Here is a tiny trained network, its code and every weight. The questions are about switching its units off for an input and a target symbol, where a switched-off unit gives its printed mean instead of its output.

import numpy as np


def w(rows, s, z=0):
    codes = np.array(rows[::2]) - 128.0
    scale = np.full(codes.shape[1], s)
    scale[-1] = z or s
    return codes * scale


def softmax(a):
    e = np.exp(a - a.max(-1, keepdims=True))
    return e / e.sum(-1, keepdims=True)


def log_softmax(a):
    a = a - a.max(-1, keepdims=True)
    return a - np.log(np.exp(a).sum(-1, keepdims=True))


def net(x, mask):
    ids = ['αγδθλπστφψ'.index(c) for c in x.split()]
    T = len(ids)
    res = E[ids] + P[:T]
    u = 0
    for l in range(2):
        r = res
        for j in range(3):
            rows = slice(2 * j, 2 * j + 2)
            q, k, v = (r @ M[l][rows].T for M in (Q, K, V))
            z = softmax(np.where(np.tri(T) > 0, q @ k.T / 2**0.5, -1e9)) @ v
            o = O[l][rows]
            res = res + np.where(mask[u + j], z, o[:, -1]) @ o[:, :-1]
        u += 3
    return log_softmax(res[-1] @ U[:, :-1].T + U[:, -1])


Q, K, V, O = {}, {}, {}, {}
E = w([
[101,139,125,117,166,167,85],'α',
[80,135,137,110,172,186,70],'γ',
[104,198,57,79,128,136,203],'δ',
[152,82,131,140,211,128,110],'θ',
[164,101,142,62,198,151,149],'λ',
[117,255,133,178,151,166,91],'π',
[158,120,121,62,130,147,45],'σ',
[145,175,86,145,86,105,38],'τ',
[83,90,148,153,120,71,100],'φ',
[153,165,155,111,134,91,144],'ψ',
],0.022)
P = w([
[59,105,30,92,230,93,92],'0',
[61,115,65,85,218,102,79],'1',
[77,118,78,87,194,102,87],'2',
[92,116,103,97,180,111,96],'3',
[99,117,124,99,160,123,99],'4',
[113,116,143,102,137,128,99],'5',
[128,119,163,103,118,136,100],'6',
[138,122,185,107,98,142,99],'7',
[153,126,206,108,74,150,101],'8',
[159,127,226,110,64,163,97],'9',
[162,131,255,112,44,170,99],'10',
],0.011)
Q[0] = w([
[156,185,180,137,182,128,154],'L0H1',
[152,133,75,67,197,208,64],'L0H1',
[117,209,119,69,166,154,102],'L0H2',
[113,127,62,230,59,140,254],'L0H2',
[92,126,180,80,177,132,78],'L0H3',
[134,158,88,201,122,45,174],'L0H3',
],0.0089)
K[0] = w([
[94,146,142,172,125,203,119],'L0H1',
[206,156,128,107,110,164,136],'L0H1',
[167,188,146,134,28,181,212],'L0H2',
[100,135,3,122,226,111,110],'L0H2',
[175,136,199,149,56,144,172],'L0H3',
[53,100,119,117,197,112,117],'L0H3',
],0.011)
V[0] = w([
[92,100,173,189,105,42,145],'L0H1',
[246,107,106,99,101,28,166],'L0H1',
[197,210,218,116,138,4,115],'L0H2',
[81,23,133,127,121,253,10],'L0H2',
[137,134,170,189,135,167,150],'L0H3',
[118,152,122,160,152,121,34],'L0H3',
],0.0064)
O[0] = w([
[109,212,129,165,140,80,160,4],'L0H1',
[196,119,99,62,114,99,196,3],'L0H1',
[223,123,142,65,162,38,27,190],'L0H2',
[96,56,125,167,113,254,144,175],'L0H2',
[153,106,137,184,151,105,115,50],'L0H3',
[142,103,87,156,137,163,69,243],'L0H3',
],0.0085,0.0054)
Q[1] = w([
[130,17,182,14,228,191,32],'L1H1',
[88,104,138,160,79,184,79],'L1H1',
[60,150,215,152,132,120,215],'L1H2',
[140,61,212,80,245,249,48],'L1H2',
[137,224,105,248,73,35,254],'L1H3',
[174,89,32,69,118,143,62],'L1H3',
],0.008)
K[1] = w([
[160,49,229,120,18,99,106],'L1H1',
[150,53,194,123,155,138,143],'L1H1',
[101,89,122,108,171,155,129],'L1H2',
[185,71,182,182,52,118,124],'L1H2',
[89,120,31,91,255,117,128],'L1H3',
[129,105,226,161,81,72,164],'L1H3',
],0.0098)
V[1] = w([
[212,95,126,56,164,165,172],'L1H1',
[132,145,123,98,9,145,91],'L1H1',
[165,58,137,111,116,114,137],'L1H2',
[85,196,127,108,86,123,111],'L1H2',
[123,69,99,153,77,68,125],'L1H3',
[85,51,212,106,163,87,147],'L1H3',
],0.011)
O[1] = w([
[159,115,165,104,145,141,189,206],'L1H1',
[69,129,71,51,137,178,64,167],'L1H1',
[79,139,137,98,248,184,104,98],'L1H2',
[199,90,117,114,51,129,115,166],'L1H2',
[189,6,92,166,142,135,166,4],'L1H3',
[47,40,171,129,64,44,145,111],'L1H3',
],0.011,0.0045)
U = w([
[104,160,95,166,108,157,153,120],'α',
[84,158,147,158,36,186,134,64],'γ',
[57,218,104,58,20,127,195,208],'δ',
[97,168,165,198,172,136,161,151],'θ',
[131,147,245,118,89,170,234,178],'λ',
[155,251,171,182,164,144,98,62],'π',
[43,168,52,58,194,145,146,2],'σ',
[234,108,77,166,127,210,125,175],'τ',
[138,1,103,178,64,151,130,182],'φ',
[163,137,119,60,176,20,68,134],'ψ',
],0.0059,0.0052)

Each question gives the input, a string of symbols that net reads in full, and the target symbol t.
The units are the heads (2 rows each of Q, K, V and O). Each row of codes is followed by its name. A weight is (code - 128) times the scale printed after its matrix; where a second scale follows, it is the last column's (O and U).
mask holds one flag per head, layer by layer. A switched-off head (its flag False) gives its mean, the last column of its rows in O, instead of its output. The means were averaged over made-up inputs and are rounded, as every weight is.
A unit's drop is (log p(t) with every unit on - log p(t) with that unit switched off) / (log p(t) with every unit on - log p(t) with every unit switched off).
The circuit of an input: a set's keep is (log p(t) with only the set's units on - log p(t) with every unit switched off) / (log p(t) with every unit on - log p(t) with every unit switched off). Starting from all 6 units, units are removed one at a time, each time the one whose removal leaves the highest keep (on an exact tie, the one counted first), for as long as the keep stays at least 0.8.
circuit, biggest first: the units of the circuit, biggest drop first
most important unit: the unit with the biggest drop
which heads matter: for each layer, one digit per head in row order, 1 if its drop is at least 0.15 and else 0, layers parted by /
input ψ τ τ γ θ, target τ: which heads matter => 000 / 001
input τ θ π δ ψ θ α σ λ θ θ, target λ: which heads matter => 001 / 101
input α α λ δ γ, target λ: circuit, biggest first => [L1H1; L0H2]
input σ δ τ σ θ θ γ α α δ γ, target δ: circuit, biggest first => [L1H3; L0H3]
input φ α δ δ λ τ γ α π π θ, target π: circuit, biggest first => [L1H3]
input φ τ α σ σ λ ψ α π γ α, target π: which heads matter => 001 / 001
input θ φ ψ δ θ σ, target σ: circuit, biggest first => [L1H2; L1H1; L0H2]
input δ π ψ γ α θ, target θ: circuit, biggest first => [L1H2; L1H1]
input α γ λ γ, target λ: which heads matter => 000 / 100
input γ σ θ σ θ γ δ σ π γ, target σ: circuit, biggest first => [L1H1; L1H2]
input ψ γ γ σ θ σ σ σ λ, target σ: which heads matter => 000 / 110
input α α γ π γ λ, target π: which heads matter => 100 / 111
input δ σ φ, target φ: which heads matter => 000 / 001
input λ γ γ ψ σ σ δ ψ ψ τ, target ψ: circuit, biggest first => [L0H2]
input γ γ λ δ θ, target λ: circuit, biggest first => [L1H1; L0H3]
input ψ σ φ γ γ γ γ, target γ: which heads matter => 010 / 001
input φ τ γ ψ ψ θ, target ψ: which heads matter => 010 / 000
input π τ γ σ, target τ: circuit, biggest first => [L1H3; L1H2]
input γ λ ψ δ τ λ τ φ, target φ: which heads matter => 010 / 001
input γ θ γ, target θ: circuit, biggest first => [L1H1; L1H2]
input σ λ δ γ λ, target λ: most important unit => L1H1
input α ψ γ λ α ψ σ δ θ, target σ: circuit, biggest first => [L1H2; L1H1]
input τ φ α σ γ σ α, target σ: circuit, biggest first => [L1H2; L1H1; L0H1]
